Each row comes from the steps of one path. Every step used is in the known rows, and no mark comes twice. Write the path behind each row, first mark first.
Known rows
N, J, U, F, G: [ 0.14 -0.83 -1.19  1.44 -1.20  1.45  0.59  1.59 -1.21 -2.64 -0.22  1.31
 -1.81  0.16 -0.32  1.91 -1.51 -0.09  0.55 -1.84 -2.19  2.11 -1.79 -1.57
  1.89  0.09  1.16 -1.71 -1.57  0.72 -0.48 -0.12 -0.66 -2.16 -0.31  0.27
 -2.42 -2.89  0.04 -0.57  0.72 -0.06]
J, U, N, F, B, W: [ 0.54  2.85 -1.04 -0.02  2.55  1.50 -0.84 -0.54 -3.53 -0.16 -1.85 -0.51
 -3.56 -1.62  0.09  1.38 -2.17  0.16 -0.63 -1.18 -3.75  1.18 -1.64 -4.82
  3.14 -0.88 -0.02 -3.38  0.37  3.84 -0.08 -0.71 -1.61 -0.61 -0.12  0.04
 -2.29 -3.43  1.09 -2.55  0.49 -2.88]
U, F, B, W, J, N: [-0.16  2.78 -1.57 -0.35  2.04  0.29 -1.74  0.48 -1.72 -2.09  1.58 -1.92
 -1.39 -0.38  0.33  0.35 -0.04 -0.70 -0.13 -2.12 -0.57  0.05 -2.70 -3.97
  2.18 -1.19 -1.31 -0.91  0.11  3.65 -1.40 -0.75 -1.83 -1.06  0.63  0.21
 -2.75 -3.65  1.12 -2.14 -0.52 -2.21]
B, W, F, G: [ 1.12 -0.52 -2.61 -0.33 -0.40  0.76  1.40  0.53  0.43 -2.42  1.54  0.06
  2.35 -0.74 -1.97  1.39 -0.87  0.44 -0.41 -0.92  0.82  1.95 -1.31 -1.83
  0.74 -0.75  0.26 -2.53 -1.00  0.43  0.12 -1.00  0.56 -3.01  0.03 -1.36
 -1.33 -1.10  0.69 -0.96  0.84 -0.91]
J, U, F, B, W, G, X: [ 0.56  1.09 -1.30 -2.09  1.57  1.58  0.43  2.18 -2.11 -3.37 -1.24 -1.14
 -1.36 -0.41 -0.14  1.95 -2.14  1.44  1.26 -2.55 -4.03  1.25 -1.38 -4.75
  2.06 -1.74  0.77 -3.10 -0.30  3.23 -1.42 -1.99 -0.70 -0.95  0.36 -0.06
 -3.62 -2.55 -1.89 -2.33  2.22 -1.91]
X, J, U, F, B, W, G: [ 1.93  1.19 -0.59  0.12  0.64  0.52  0.14  2.97 -2.91 -2.56  0.19 -0.86
 -0.42 -1.17  0.43  1.55 -1.85 -0.38 -0.17 -2.53 -4.64 -0.10 -1.55 -3.44
  3.17 -0.27 -0.32 -2.27 -0.70  3.74  0.00 -1.65 -0.83 -1.97  0.03  0.69
 -4.84 -4.22 -0.69 -2.33 -1.71 -2.71]
B, W, F, X: [ 1.38  2.08 -2.41 -0.69  1.08  1.21  0.94  0.69 -0.01 -1.31  0.10 -0.51
  0.14 -0.19 -0.51  0.77 -2.14 -0.05 -0.34 -1.13  0.85  1.31 -1.54 -3.04
 -0.36 -0.18  0.15 -1.71  1.19  0.66 -0.87 -0.28  0.73 -2.91  0.21 -1.03
 -1.55 -1.00  1.49  0.46  1.11 -1.20]
U, F, B, W: [ 0.42  1.65 -1.63  0.89  1.56  0.73 -0.63  0.57 -1.32 -2.06 -0.61 -1.19
 -0.06 -0.82 -0.56 -0.19 -1.75 -1.17  0.51 -1.58 -2.05  2.04 -2.69 -3.12
  0.64 -0.33 -0.11 -2.12  0.99  2.95 -0.07 -0.45 -1.55  0.01  0.03  0.89
 -0.83 -3.07  0.10 -1.48  0.94 -1.31]
J, X, B, U: [-0.30  1.69 -0.27  0.86  1.46  1.31 -1.88  1.75 -1.41  1.83  1.34 -2.38
 -0.41 -1.16  3.50  2.80 -0.46 -0.86 -1.32 -3.07 -1.69 -0.18  0.05 -4.07
  1.21  0.01  0.68  0.27  0.71  3.99 -0.20 -1.53 -1.14  1.07  0.86 -1.12
 -2.36  0.38  0.79  0.66  1.23 -2.39]
W, G, X, B, U, N, J, F: [-2.85 -1.47 -0.70  0.54  0.71  2.29 -1.10  0.42 -2.66  0.32  3.01 -2.30
 -0.41 -1.18  0.81  3.07 -0.11  0.05  0.42 -2.88 -1.51 -0.42 -1.52 -2.19
  2.68 -0.14  0.37 -0.54  1.22  3.32 -2.22 -2.36 -0.40  1.30  1.64 -1.07
 -2.73 -2.25 -1.67 -1.27  0.25 -2.58]
W, J, X, B, U, N: [-1.25  2.32  0.03  0.57  2.55  1.46 -3.40  1.21 -2.51  1.29  2.79 -2.18
 -0.60 -0.79  3.83  2.94  0.93 -0.66 -1.61 -2.45 -0.12 -1.86 -0.54 -3.40
  1.83  0.40 -0.47  0.94  0.92  4.73 -1.83 -2.14 -1.31  0.61  0.83 -0.83
 -4.30 -0.60  1.01 -0.87 -1.11 -2.70]
U, F, J, B, W: [ 0.50  0.31 -1.12  1.42  0.53  1.15 -0.52  1.95 -1.21 -2.31 -0.18 -0.87
 -0.58  0.99  0.54  0.39 -1.38 -1.38  1.10 -0.35 -0.60  2.10 -1.60 -2.31
  0.14  0.58  1.19 -1.40 -0.06  3.21 -0.14 -1.66 -0.30 -0.64 -1.62  1.03
 -0.92 -4.50  0.63 -0.24  0.15 -0.94]
X, U, J, F, B: [ 1.71  0.17 -0.55  1.86  1.15  0.61 -1.97  1.92 -2.59 -0.62  1.39 -0.64
 -1.11 -1.99  0.88  0.72  0.27 -0.48  0.61 -0.93 -3.48  2.61 -0.66 -0.84
  0.61  0.09  1.38 -0.46  1.40  2.51  0.60  0.55 -0.91 -0.23 -0.27  0.98
 -1.84 -3.66 -0.13 -1.28 -2.59 -1.33]
U, N, J, X, B, W: [-1.40  2.32 -0.97  2.23  1.92  0.59 -2.94  1.29 -2.15  1.89  1.39 -2.07
 -0.93 -1.23  2.06  0.66 -2.59  1.04 -1.90 -3.40 -0.91 -0.87 -1.22 -3.31
  3.67  0.95 -2.76  0.05  1.82  5.12 -0.97 -2.54 -2.14  1.77  0.87 -0.63
 -2.56 -3.01  1.46 -1.46 -1.79 -1.96]
N, F, X, B, U: [-0.31  2.28 -1.60  0.53  2.04  2.01 -1.15  0.57 -2.74  1.38  0.26 -1.84
 -1.31 -0.93  1.40  1.98 -2.48 -2.84 -0.62 -1.24 -2.00  1.75 -2.20 -5.45
  1.37  1.15  1.87 -1.80  1.46  2.85  0.05  0.66 -0.75 -1.39  1.19 -1.38
 -2.29 -0.63  1.68  0.55  2.38 -3.32]
F, G, U, N, J, B: [-0.95 -1.25 -0.32  1.09 -1.65  1.85 -0.67  0.28  0.18 -0.28  1.31  0.59
 -3.42  1.11 -0.46 -0.16 -0.90  1.08 -0.25 -1.32 -0.36  0.74 -1.76 -0.77
  2.70  0.97  0.51 -0.66 -0.52  0.81 -1.40 -0.65  0.85  0.96 -0.31 -0.13
 -0.89 -3.37  2.22 -1.16 -1.87 -1.55]
N, J, X, U, F, W, C, B: [ 0.15  1.80 -2.80  4.16  2.41  1.04 -4.39  5.17 -1.69  0.14  2.66 -1.46
 -2.21 -0.89  1.17  0.41 -1.41 -0.62 -1.01 -1.91 -0.19  1.34 -1.85 -2.51
  1.40  0.93  2.30 -2.83  2.02  4.07  1.70 -1.57 -0.97 -0.39  0.93  0.75
 -2.32 -3.26 -0.21  0.77 -0.01 -1.17]
X, B, W, F, J, N, U: [-0.91  1.41 -2.52  0.64  0.69  1.07 -1.54  1.48 -0.67 -0.58  0.00 -1.73
 -1.27 -1.03  0.29  2.23  0.19 -0.69  0.27 -1.37  0.23  0.12 -0.48 -4.98
  1.88 -0.30  0.21 -2.61  0.11  3.75  0.95 -0.67 -1.50 -1.92  0.38  0.19
 -1.66 -2.53  2.74 -0.20  0.24 -3.15]
G, W, B, U, F: [ 0.01 -0.77 -3.66  0.41  1.25  1.94 -0.85  2.08 -0.98 -1.36  1.87 -3.02
 -0.32  1.15  1.94  1.66 -0.54 -0.24  0.98 -1.66 -0.70  1.45 -1.17 -3.74
  0.50 -0.77  1.89 -3.16  0.29  1.72 -1.92 -1.90  0.10 -0.39 -1.11  0.97
 -1.02 -1.90  0.71  0.89  0.34 -0.95]
G, U, J, F: [ 0.01 -1.64 -0.37 -0.32 -1.10  0.94 -0.12  1.61 -0.17 -0.61  1.87 -1.01
 -2.92 -0.38  0.21  1.66  0.69  0.72  0.60 -1.05 -3.01  1.48  0.87  0.39
  0.59 -0.38  2.62  0.41  0.08  1.28 -1.87  0.03  0.87  0.39 -0.53  0.75
  1.65 -2.66  0.37  1.15 -2.55  0.38]
F, W, J, N, U: [-0.52  1.56 -1.67 -1.64  0.21  0.64 -1.95  1.29  0.64 -0.76  0.05 -1.07
 -2.66  0.66 -0.07  0.33  0.83 -1.14  0.51 -0.01  1.00 -1.59  1.36 -2.21
  2.61 -0.31 -1.04  0.52 -0.96  0.96 -0.11  1.09 -0.04 -3.50  0.31  1.66
 -1.36 -1.51  2.75  0.09 -2.67 -2.73]
W, J, X, U, N: [ 0.01  1.96 -0.50  1.06  1.60  0.51 -3.24  1.30 -2.73  0.41  2.00 -0.81
 -0.93  0.25  3.33  1.15  1.37  1.05 -1.93  0.08 -0.17 -1.38  0.51 -1.33
  1.90 -0.51 -0.48  0.55  0.99  1.86 -0.97 -1.75 -0.32 -0.74 -0.77 -0.64
 -3.78 -1.25  0.55 -1.02 -2.16 -0.59]
G, X, B, U, J: [-1.16 -0.94 -0.52 -0.24  2.32  2.15 -3.06  2.13 -1.05 -0.80  1.08 -2.07
 -0.88 -0.04  1.69  1.82 -1.87 -0.21  1.35 -2.78 -2.51  0.16 -0.84 -3.05
 -0.52  0.89  0.17 -0.39  0.65  5.12 -1.28 -0.38 -1.11  2.75  0.70 -0.63
 -1.94 -0.99 -0.24  0.84 -0.53 -1.52]
C, B, U, F, J: [ 0.34 -1.20 -1.19  2.36  1.99  2.97 -2.04  3.20 -1.17 -1.32 -0.09 -0.40
 -0.46  0.35  0.96  1.94  0.01 -3.01 -0.61 -0.51 -1.30  0.22 -2.40 -2.12
 -2.05 -0.11  2.80 -2.15  0.64  3.16  0.36  0.72  0.44  0.13  0.17  1.44
 -1.03 -2.62 -0.26  0.91  2.14 -1.47]
G, U, F, B, W, J: [ 1.11  2.03 -2.93 -1.13  0.93  0.73 -1.10  2.71 -1.85 -2.18  0.93 -1.60
 -1.91 -0.10  0.28  0.62 -1.38 -0.86 -0.28 -0.97 -2.14  0.92 -2.36 -2.86
  1.33 -1.27  0.94 -1.24  0.90  3.30 -1.64 -0.63 -0.47 -0.72 -0.18  0.00
 -0.41 -4.34  1.96 -1.02 -1.45 -2.28]
N, U, J, X, B, W, C: [-0.11  3.04 -1.36  0.81  2.42 -0.34 -4.25  3.60 -1.17 -0.14  0.61 -2.67
 -1.45 -2.24  1.87  1.70 -3.12  1.69  1.31 -2.84 -2.26  0.01  0.50 -4.03
  2.55  0.96  1.01 -1.98  1.93  6.18 -0.27 -2.14 -1.64  1.35  0.63 -0.63
 -2.09 -1.55  0.73 -0.94 -3.59 -0.06]
W, C, B, U, N, F, G, X: [-2.28 -0.12 -1.35  0.71  3.35  3.33 -3.29  0.09 -0.73 -0.62  2.09 -0.78
 -1.43 -1.03 -1.38  1.73 -1.62  0.10  0.32 -0.50 -0.42  0.45 -2.68 -4.18
  0.05 -0.38  3.87 -5.89  0.66  3.01 -0.15 -0.26  0.36  1.55  2.08 -1.81
 -2.16 -0.20 -1.58 -1.43  3.71 -0.99]
W, F, X, U, N, J, B: [-0.31  1.22 -1.37  2.90  0.56  1.99 -1.03  0.02 -2.25 -0.11  0.96  0.30
 -3.16  0.67  1.40  0.37 -0.80  0.07 -0.05 -1.99  1.38  1.73 -3.17 -2.33
  0.78  1.46  0.77 -1.62  1.85  1.14 -0.32 -0.98  0.19 -1.40 -0.25 -0.60
 -3.73 -3.38  1.68  0.18 -0.68 -2.06]
C, B, U, N: [-0.67 -1.30  0.33  1.45  2.63  2.99 -1.94  0.62 -0.73  0.48 -0.10 -1.22
 -1.06 -0.61  0.84  1.07  0.90 -0.44 -1.45 -1.81 -0.92 -1.74 -1.69 -1.81
 -1.06 -0.74  0.16 -1.62  0.99  2.84 -0.03 -0.07  0.38  2.10  1.38  0.56
 -0.75 -0.37 -0.40 -0.60  0.33 -2.01]
J, B, U, N, F: [-1.76  0.08 -0.27  1.08  0.87  2.16 -0.69 -2.26 -2.70  0.54  0.29 -1.40
 -3.14  0.38  1.30  2.03 -0.18 -1.41  0.09 -1.51 -1.24  0.96 -1.96 -3.33
  1.68  0.09  2.39 -2.15 -0.06  2.65 -0.56 -1.35  0.18  0.74 -0.32 -0.75
 -1.18 -2.05  0.31  0.15  0.89 -2.03]
U, N, J, B, W: [-0.50  0.24 -0.63  1.47  0.68  0.90 -1.04  0.01 -1.59  0.14  0.13 -0.99
 -2.15  0.24  0.57 -0.57 -2.52  0.93 -0.11 -2.35  0.03 -0.36 -2.02 -1.23
  2.23  0.43 -2.11 -0.33  0.94  3.27 -0.95 -2.09 -0.29  1.56 -0.29 -0.38
 -0.84 -4.24  1.36 -1.37 -3.10 -1.62]
J, X, B, U, F, G, W: [-0.17  0.58 -2.62  1.98  1.34  2.44 -1.94  3.27  0.36 -1.06  2.41 -3.16
  0.92  0.07  1.67  3.13 -1.36 -0.28 -0.20 -3.27 -1.90  2.99 -0.69 -5.99
  2.27  0.48  1.77 -2.34 -0.96  3.00 -1.43 -1.23 -1.13 -0.84 -0.08  0.92
 -3.46 -1.70  1.20  0.31  2.08 -1.36]
W, C, B, U, F, X, J, N: [-0.78  1.83  0.24  2.61  3.27  2.82 -3.46  2.10 -0.10 -0.82  2.74 -2.36
 -3.12 -0.42  1.27  0.87 -0.59 -1.81 -0.27 -2.86 -0.89 -1.52 -3.29 -5.14
 -0.81  0.70  2.02 -3.35  1.28  4.09 -0.20  0.52 -0.48  0.96  2.16  0.15
 -3.85 -1.23  0.02  0.86  1.39 -1.58]
W, B, U, J, X: [ 0.44  0.63 -1.01 -0.28  1.63  1.34 -2.72  2.28 -2.06  0.46  2.56 -1.49
 -1.36  0.19  4.28  2.38 -0.96  0.43 -0.59 -2.96 -1.77 -0.70  0.04 -2.86
  1.40  0.20  1.41 -0.19  1.04  4.06 -2.07 -1.95  0.60  0.50 -0.39 -0.89
 -3.48 -0.81  0.52  0.57 -1.77 -0.93]
G, X, U, J, B, W, F: [ 0.54 -0.94 -2.64 -0.06  1.25  1.54 -1.40  2.40 -1.83 -2.42  1.36 -1.92
 -1.65  0.45  1.48  1.53 -1.98  1.92  1.58 -3.09 -1.42  2.13 -1.01 -3.19
 -0.26 -0.72  1.39 -2.61  0.37  4.30 -0.11 -2.63  0.17  0.25 -0.70 -1.63
 -1.88 -3.78 -0.17  0.92 -1.72 -1.24]
J, X, U, F, W: [ 0.06  1.13 -2.04  2.26  0.64  1.36 -2.08  2.51 -1.24 -1.33  0.87 -1.58
 -0.90  0.72  1.52  0.72  0.44 -1.29 -0.74 -0.64 -1.71  2.57  0.25 -3.15
  1.64  0.47  1.00 -0.93  0.09  2.08  0.81 -1.33 -1.02 -2.19 -1.31  1.81
 -1.92 -1.87  0.18  1.43  1.40 -1.05]

Write each row's path
[-0.77  1.89 -0.42  2.83  3.19  1.91 -4.35  2.04 -1.35  1.89  2.13 -1.02
 -3.00 -1.10  2.37  1.87 -1.62  0.77 -1.75 -2.96  0.40 -2.41 -2.14 -2.10
  0.65  0.02  1.43 -1.93  2.61  4.42 -1.10 -1.45  0.19  3.31  1.66 -1.27
 -2.63 -1.32 -0.05 -0.14 -0.31 -0.65] -> W, C, B, U, N, J, X
[-0.46 -0.54 -1.96  1.61 -0.50  1.43  0.34 -0.49 -0.61 -1.67  2.07  0.30
 -0.39 -0.15 -1.22  0.89 -1.67  0.78 -0.03 -2.88  1.71  1.64 -3.15 -1.80
  2.32  0.58 -0.47 -2.30 -0.49  2.01 -0.71 -2.26  0.35 -1.37  0.09 -1.15
 -2.58 -4.17  1.33 -1.79 -1.28 -1.85] -> U, N, J, B, W, F, G
[-0.87 -1.08 -1.40  0.56  0.44  1.74 -2.20  1.96 -1.82 -0.91  1.35 -0.79
 -1.76  1.74 -0.07 -0.74 -1.06  1.07  0.40 -0.66  0.15  0.22 -0.89 -1.26
  3.44  1.24 -1.37 -0.65  0.32  2.07 -0.38 -2.27  0.57 -0.50 -0.53  0.45
 -3.75 -3.65 -0.18 -1.15 -1.97 -3.12] -> F, W, G, X, U, N, J, B
[ 1.20  1.57 -4.15  3.68  0.74  0.33 -3.35  4.23 -0.55 -1.63  3.23 -1.13
 -0.57  0.69  0.77  1.11 -2.94  2.06  0.20 -0.58 -0.26  3.11 -1.15 -2.76
  3.06  0.46  2.21 -3.55  0.51  0.98 -1.03 -1.47 -0.47 -0.84 -1.50 -0.35
 -3.49 -3.53  0.91  0.09 -0.33  1.90] -> N, J, X, U, F, G, W, C
[ 0.66  4.04 -1.03  0.28  3.36  0.67 -1.88 -0.33 -3.42 -0.53 -0.53 -0.53
 -3.82 -2.24 -0.46  1.28 -2.26  0.98  0.40 -0.33 -2.41  1.24 -2.09 -4.39
  2.73 -0.44  1.14 -4.71  1.14  4.37 -0.23 -1.78 -1.93  0.46 -0.13 -0.92
 -2.66 -2.51  0.42 -3.04  0.47 -1.61] -> J, U, N, F, B, W, C
[-0.03 -0.16 -3.98 -0.68  0.92  1.96 -1.19  0.57 -0.76  0.32  3.37 -2.67
 -1.28  0.69  0.62  2.02 -0.93  0.66 -0.71 -1.09 -0.52  1.45 -0.76 -6.12
  4.36 -1.18  1.57 -4.22 -1.51  0.95 -1.44 -0.57  0.52 -2.34 -0.25 -1.02
 -2.84 -1.62  2.63 -0.60  1.18 -2.55] -> J, N, F, G, W, B, U
[-0.48 -1.68 -1.10  0.90  1.87  2.72 -2.64  1.14 -1.19 -0.34  2.12 -1.13
 -2.18 -0.49 -0.35  2.40 -0.51 -0.45 -1.58 -2.90 -2.75  0.41 -2.34 -4.23
  2.36 -0.30  1.93 -2.99 -1.37  3.58 -0.14  1.45  0.54 -0.66  1.85 -0.71
 -2.79 -2.25  0.40 -0.47  0.31 -2.03] -> C, B, U, J, N, F, G
[-1.38 -0.35 -0.97  0.62  0.79  1.50 -2.15  0.49 -3.71 -0.50  0.98 -0.01
 -1.52  1.68  0.61  0.99 -0.17  0.52  0.33  1.93 -1.01  1.12 -0.79 -2.55
  2.92  0.63  2.66 -2.93  0.08  1.61 -0.21 -1.92  0.84 -0.87 -1.32 -0.66
 -4.12 -3.48 -1.10 -1.53  1.08 -1.62] -> W, G, X, U, N, F, J, B
[-0.38  2.06 -1.25 -2.27  2.44  1.66 -0.57 -0.05 -3.42 -1.07 -1.13 -0.72
 -2.69 -0.82 -0.58  1.90 -2.61  1.89  0.03 -1.27 -3.85  0.46 -1.14 -5.25
  4.23 -1.39  0.48 -3.95  0.03  3.33 -1.45 -1.72 -0.45 -0.83  0.51 -0.91
 -4.12 -2.89 -1.04 -3.34  1.65 -2.81] -> J, U, N, F, B, W, G, X
[ 1.55 -2.80 -1.35 -1.24  0.31  1.26  0.11  4.83 -1.21 -0.66  2.36 -2.48
 -0.80 -1.72 -0.67  2.04  0.01  2.38 -1.30 -2.64 -3.94 -0.17  0.00 -0.74
  2.21 -1.79  1.94 -1.20  0.48  3.26 -1.46 -1.58  2.25 -0.43  1.39  0.05
  0.49 -3.73 -0.97 -1.25 -3.98 -1.57] -> C, B, W, G, U, J, F
[ 0.27 -1.07 -2.83  0.51  2.21  2.94 -2.26  3.72  0.79 -2.04  3.16 -2.71
 -0.62  0.79  0.25  2.38  0.60  0.12 -0.86 -2.76  0.03 -0.05 -1.86 -4.58
  1.23 -1.67  1.04 -2.65 -1.81  2.10 -1.75  0.50  0.51 -1.93  1.23  1.02
 -3.12 -2.92  1.33 -0.48 -0.10 -2.14] -> C, B, U, F, G, W, J, N
[-0.87  2.81 -2.77 -0.09  1.30  0.62 -2.50  1.52  0.32 -1.56 -0.10 -2.02
 -3.35  0.66  0.48  0.89 -0.36 -0.09  1.88 -1.80 -0.36  0.38 -0.70 -4.57
  2.64 -0.95  1.01 -2.13 -0.40  1.19 -1.66  1.42 -1.02 -1.86  0.25  2.74
 -2.30 -4.05  2.42 -0.70 -1.57 -1.48] -> G, W, J, N, U, F, B
[-2.17  0.80 -2.04  0.69  2.80  2.34 -3.08  2.16 -0.18 -2.42  2.32 -2.94
 -0.77 -0.20 -0.35  1.33 -0.89 -2.22  2.64 -1.29 -0.16  2.29 -1.88 -4.42
 -0.71  1.48  1.95 -2.96  0.82  5.11 -0.21 -1.99 -2.38  1.36  0.57  0.51
 -1.51 -0.34 -0.83  1.05  3.21 -1.99] -> G, X, B, U, F, W, C
[-0.13 -1.43 -2.29  0.69  2.48  2.53 -2.80  4.33 -2.05 -2.56  1.00 -2.45
 -0.20  0.81  0.22  0.78  0.26  1.39 -1.21 -0.60 -2.34 -0.50 -1.54 -4.64
  1.59 -2.05  0.27 -3.71  0.26  3.86  0.14 -1.71 -0.01 -0.45  0.45 -0.01
 -3.28 -3.56 -1.58 -1.49  1.95 -2.07] -> C, B, W, G, X, U, F, J, N
[-1.78  1.58 -1.45  0.62  1.74  1.76 -2.21  0.59 -2.93  1.27  2.61 -2.42
 -0.30 -0.52  0.80  3.04  0.35 -1.57 -2.11 -1.72 -1.48  0.69 -0.67 -4.93
  5.60  1.64  0.57 -1.27 -0.08  4.26 -0.84 -2.55 -0.60 -2.12  0.60  0.27
 -4.81 -1.08  0.16 -0.86  1.29 -4.11] -> J, X, B, U, N, F, W, G
[-0.86  3.62 -1.93 -0.11  3.34  0.96 -2.29  0.60 -3.61  0.60  1.52 -1.98
 -0.49 -1.14  0.43  0.41 -2.30 -1.11 -0.98 -0.44 -0.23  0.32 -2.45 -4.79
  3.03  1.39 -1.05 -1.48  1.82  4.02 -1.22 -0.86 -1.47 -2.44  1.19 -0.94
 -3.49 -2.84  2.03 -2.40 -1.34 -3.23] -> U, N, F, X, B, W, J
[-1.70 -0.50 -0.79 -1.23  0.85  1.80 -0.06  3.04 -1.08 -2.58  0.68 -1.64
 -0.79 -0.07 -0.59  2.01  0.55 -0.02  1.68 -2.29 -2.22  1.90  0.03 -4.06
  2.33  0.96  0.76 -1.85 -1.62  3.29 -0.32 -2.52 -1.73 -2.21  0.87  1.77
 -3.70 -0.96 -2.01 -0.80  2.34 -2.95] -> J, U, F, W, G, X, B
[-1.19  1.41 -1.69  1.06  2.97  1.00 -4.40  1.10 -1.89 -0.27  3.73 -2.92
 -3.13 -0.77 -0.34  1.81 -0.37 -1.51  0.59 -1.52 -0.86  1.53 -1.86 -4.59
  3.36  2.30  0.75 -2.23 -0.12  6.36 -0.30 -1.04 -2.26  0.29  0.55 -0.23
 -3.01 -1.78  1.36  0.50 -0.76 -2.65] -> X, B, U, J, N, F, W, C
[-1.02 -1.26 -1.33  1.53  0.48  2.00 -1.01  1.49 -2.42  0.17  3.33 -2.11
  0.30 -1.42 -0.50  2.32  0.88 -1.93 -0.69 -1.88 -0.73  0.53 -1.43 -1.33
  4.08  1.41 -1.22  0.52  0.64  3.52 -1.05 -1.99 -0.52 -1.49  0.88  1.11
 -2.98 -3.11  0.21 -1.46 -1.88 -4.40] -> X, B, U, N, J, F, W, G
[ 1.53  1.32 -2.41  1.03  1.65  1.13 -3.49  3.30 -0.52 -0.64  2.89 -1.04
  0.65  1.03  1.77  0.99 -0.20  2.51 -1.66  0.61  0.32  0.23  1.11 -2.40
  3.19 -0.24 -0.79 -0.89 -0.45  0.48 -1.82 -0.84  0.38 -2.44 -1.52  0.42
 -4.90 -2.42  2.19 -1.71 -2.76 -0.46] -> F, G, W, J, X, U, N
[-0.35 -0.70 -2.79  0.95  1.82  1.86 -3.11  1.76 -0.70 -0.46  3.09 -3.02
 -1.41  0.25 -0.21  2.57 -1.61  0.44 -0.18 -2.57 -2.44  2.35 -1.27 -5.86
  4.50  0.98  0.36 -2.78 -1.90  3.86 -1.58  0.49 -1.09 -0.80  0.14  0.08
 -3.62 -3.16  2.51 -0.20 -1.00 -2.11] -> X, B, U, J, N, F, G, W
[ 0.77  3.25 -1.84  1.52  2.11  0.21 -1.37  2.80 -1.77  0.85  2.71 -2.21
 -0.67 -3.15  0.09  0.53 -3.71 -0.21  0.77 -1.69  0.05  1.65 -2.05 -2.93
  1.59  1.08  0.24 -1.22  3.33  3.70 -0.51 -1.44 -1.48 -0.36  1.65 -1.67
 -1.44 -2.76  1.29 -1.41 -1.37 -1.71] -> N, J, F, X, B, W, C
[-1.26  0.46 -2.12  2.08  1.67  1.77 -3.42  1.49 -1.26 -0.89  2.96 -1.22
 -2.49 -0.53 -0.72 -0.17 -0.79  0.24  1.61  1.02  0.49  1.52 -0.37 -0.78
  0.99  0.60  0.55 -1.94  2.14  2.32 -0.18 -1.48 -0.97  0.58 -0.50  0.37
 -0.99 -3.06 -0.39 -0.07 -0.69 -0.84] -> G, X, U, N, J, F, W, C
